W =
[[ 11.3  12.9  15.7  11.8   7.3 -10.9  12.4  17.1  -6.3  -3.0  22.1]
 [  5.5  12.4   5.8   8.4   6.3   8.9   6.8  19.0 -10.7 -16.2  -7.4]
 [  7.4  10.5   9.6   5.3   6.7  -1.8   3.2   5.2   0.7   2.7   3.8]
 [ 16.7  12.6  11.2  18.8   9.7   2.0  21.9  27.7 -10.5  -7.4   7.8]
 [ 10.2  12.6   9.3   9.2   7.2   2.1   6.7  16.6  -9.2 -13.0   2.6]
 [  7.8   4.1   2.1   9.5  10.9  14.4  10.4   4.9  -2.9  -4.1 -17.5]
 [  5.4  11.0   9.7   8.8   2.0  -6.4   2.3  19.5  -5.6 -10.1  -0.1]
 [ 20.3  17.8   5.5  15.7  29.2  37.9  34.5  10.4 -16.5 -11.6  -1.7]
 [ 15.3  19.3  10.4  11.3  15.4  15.0  20.3  16.7  -6.1   4.1   9.8]
 [ 14.3   7.6   8.6  15.8  13.7   4.1  20.9  13.8  -8.6  -7.6   5.0]
 [  5.8   1.2   9.9   9.9   0.3 -19.5   2.8  12.4  -6.7 -14.2  10.9]
 [-60.9 -60.1 -52.9 -53.3 -27.4  45.9 -53.1 -72.5  14.2  20.3 -53.2]]
The entry in the bottom-left corner is -60.9
The 2nd entry on the main diagonal?
A: 12.4
The largest entry in the first column: 20.3
The entry just right of the smallest entry?
A: 14.2
The top entry of the column that holds the smallest entry?
A: 17.1
The first entry, reading row by row: 11.3
The 2nd entry on the diagonal from the top-right corner is -16.2
The 2nd largest entry: 37.9
The entry just left of the largest entry?
A: -27.4
The entry just right of 0.7?
A: 2.7
The entry directly above 45.9?
A: -19.5
The entry just left of -13.0 is -9.2
The 3rd smallest entry: -60.1
The entry in the top-right corner?
A: 22.1
The entry just left of 14.4?
A: 10.9
The 4th entry, reading row by row?
A: 11.8
The largest entry in the last row is 45.9
The entry just left of the smallest entry -> -53.1
The entry just right of 7.6 -> 8.6
The entry just left of -0.1?
A: -10.1
The entry in the bottom-right corner?
A: -53.2
The smallest entry in the last row?
A: -72.5
The entry directly above -6.1?
A: -16.5
The second entry, reading row by row is 12.9
The fifth entry in reading order is 7.3
The third entry in reading order?
A: 15.7
The entry just right of -11.6?
A: -1.7
The entry just right of -4.1?
A: -17.5

a =
37,47,17,27,13,57,27,21,77,49
61,63,60,30,57,13,48,43,61,30
37,76,75,24,17,20,10,33,27,76
71,30,44,63,68,64,35,33,21,57
Give the second-last entry, reading row by row.
Answer: 21
Give the entry directly below 47.
Answer: 63
The top entry of the column that holds the smallest entry is 27
The entry in the top-left corner is 37
The 3rd entry in reading order: 17
The last entry, reading row by row: 57
Give the largest entry in the last row.
Answer: 71
Give the last entry in the row that holds the largest entry.
Answer: 49
The smallest entry in the first row is 13
The 3rd entry on the main diagonal: 75
Give the 4th entry in reading order.
Answer: 27
The entry directly below the smallest entry is 35

B =
[[-200   14 -106 -160 -294 -156  -92 -219   -2 -309   87  -90   19 -144
   719]
 [-123 -604 -453   56 -341  136 -321 -220 -223  -78 -592 -120 -257  -84
  -203]
 [ 251 -550 -281 -392 -275 -181 -394 -252  -62 -203 -407 -527 -183  -33
  -466]
 [   7 -353 -183  -77   12  121 -165  -82  147   36   39   27  -34 -171
  -494]
 [-178 -143  107 -216   83 -170 -273  -43 -168  -22 -114 -207 -242 -131
   364]
 [ -33 -579 -447 -586   80   71 -497  -82  262  -79   22  -93 -397 -598
   589]
 [ 523 -482  -15 -124   45   48 -306  105   56  150 -442 -473 -137  293
   170]]
What is the smallest entry?
Answer: -604
What is the entry just left of -106?
Answer: 14
The entry just left of the smallest entry is -123
The entry just right of -34: -171
The entry just left of the centre entry is -165
The entry just left of -165 is 121
The entry just left of the largest entry is -144
The entry just right of the centre entry -> 147
The centre entry is -82
What is the entry just right of -124?
Answer: 45
The entry just left of -257: -120
What is the entry just right of 71?
Answer: -497
The entry just left of 364 -> -131

M = [[-363, 991, 23, -232, 506, -112, -117, 427, 529, 399, 399, 162], [-372, 942, -140, -52, -20, -194, -503, 207, 282, 507, 278, 414], [-340, 678, 12, -384, 571, -37, -308, -80, 461, 396, -87, 9], [-214, 685, -72, -315, 433, 49, -296, -9, 337, 516, -3, 122], [37, 556, 1, -555, 850, 190, -77, 44, 375, 523, -170, -176], [-239, 875, -151, 10, -356, -670, -955, 530, 195, 378, 41, 213], [-232, 641, -302, -41, -406, -190, -974, -255, 23, 598, -166, 511]]
The second smallest entry -> -955
Give the entry just left of 685.
-214
The 2nd largest entry: 942
The entry just left of 523 -> 375
The smallest entry is -974
The entry just left of 427 is -117
The entry just left of 506 is -232
Give the entry just right of -41.
-406
Give the entry just right of -37.
-308
The largest entry: 991
Give the third smallest entry.
-670
Give the first entry in reading order.
-363
Give the entry just left of 875.
-239

Questions about the array below.
1) What is the entry in the top-left corner?
2) What is the fourth-last entry, reading row by row?
3) What is the entry in the top-right corner?
4) What is the bottom-left entry?
5) What is the last entry, reading row by row?
6) What is the entry directly below the smallest entry?
7) What is the fifth entry, reading row by row?
8) What is the top entry of the column that holds the smallest entry?
[[ 0.25  0.26  0.26 -0.16 -0.13 -0.15 -0.19 -0.13 -0.12 -0.14]
 [ 0.17  0.17  0.18 -0.07 -0.05 -0.06 -0.08 -0.05 -0.04 -0.05]
 [ 0.18  0.18  0.19 -0.08 -0.06 -0.07 -0.09 -0.06 -0.05 -0.06]
 [-0.01 -0.01 -0.01  0.15  0.14  0.14  0.16  0.14  0.14  0.14]
 [-0.09 -0.09 -0.10  0.25  0.22  0.23  0.27  0.22  0.22  0.22]
 [ 0.01  0.01  0.01  0.13  0.12  0.12  0.13  0.12  0.12  0.12]
 [ 0.02  0.02  0.02  0.11  0.11  0.11  0.12  0.11  0.11  0.11]
 [-0.11 -0.11 -0.12  0.27  0.24  0.26  0.29  0.24  0.24  0.25]
 [-0.08 -0.08 -0.09  0.24  0.21  0.22  0.25  0.21  0.21  0.22]
 [-0.05 -0.06 -0.06  0.20  0.18  0.19  0.22  0.18  0.18  0.19]]
1) 0.25
2) 0.22
3) -0.14
4) -0.05
5) 0.19
6) -0.08
7) -0.13
8) -0.19

X =
[[ 51.2  35.6 -55.6 -70.7 -62.8 -66.1]
 [-39.9 -29.4  47.0  43.7  35.1  13.9]
 [-78.7 -74.4  61.0  78.7  72.9  78.6]
 [-33.6 -14.9  36.2  -6.5  10.8  24.5]
 [-19.1 -30.4  27.1  27.1  22.1 -11.1]]
Counting starts at 0.
Report the bottom-right entry.
A: -11.1
Report the top-left entry.
A: 51.2
Report the bottom entry of the column that holds the largest entry.
A: 27.1
The bottom entry of the column that holds the smallest entry is -19.1
Report the entry directly below -14.9.
A: -30.4
The entry at row 2, column 2: 61.0
Report the entry in row 2 and column 0.
A: -78.7
Report the entry just left of 10.8.
A: -6.5
Report the entry just right of 43.7.
A: 35.1
The entry at row 1, column 1 -> -29.4
The entry just right of the largest entry is 72.9
Report the entry in row 0 and column 2.
A: -55.6
Report the entry in row 1 and column 0.
A: -39.9
Report the entry directly below -55.6.
A: 47.0
The top entry of the column that holds the largest entry -> -70.7
Report the entry directly above -29.4.
A: 35.6
The top-right entry is -66.1
The entry in row 2 and column 1 -> -74.4
The entry just right of 35.1 is 13.9
The entry just right of 72.9 is 78.6

[-0.054 -0.058  0.115 -0.093 -0.095 -0.105 -0.065 -0.110 -0.121]
The entry just right of -0.058? 0.115
The centre entry? -0.095
The first entry from the left? -0.054
The first entry from the right is -0.121
The third smallest entry? -0.105
The entry just left of the largest entry is -0.058
The third entry from the right? -0.065
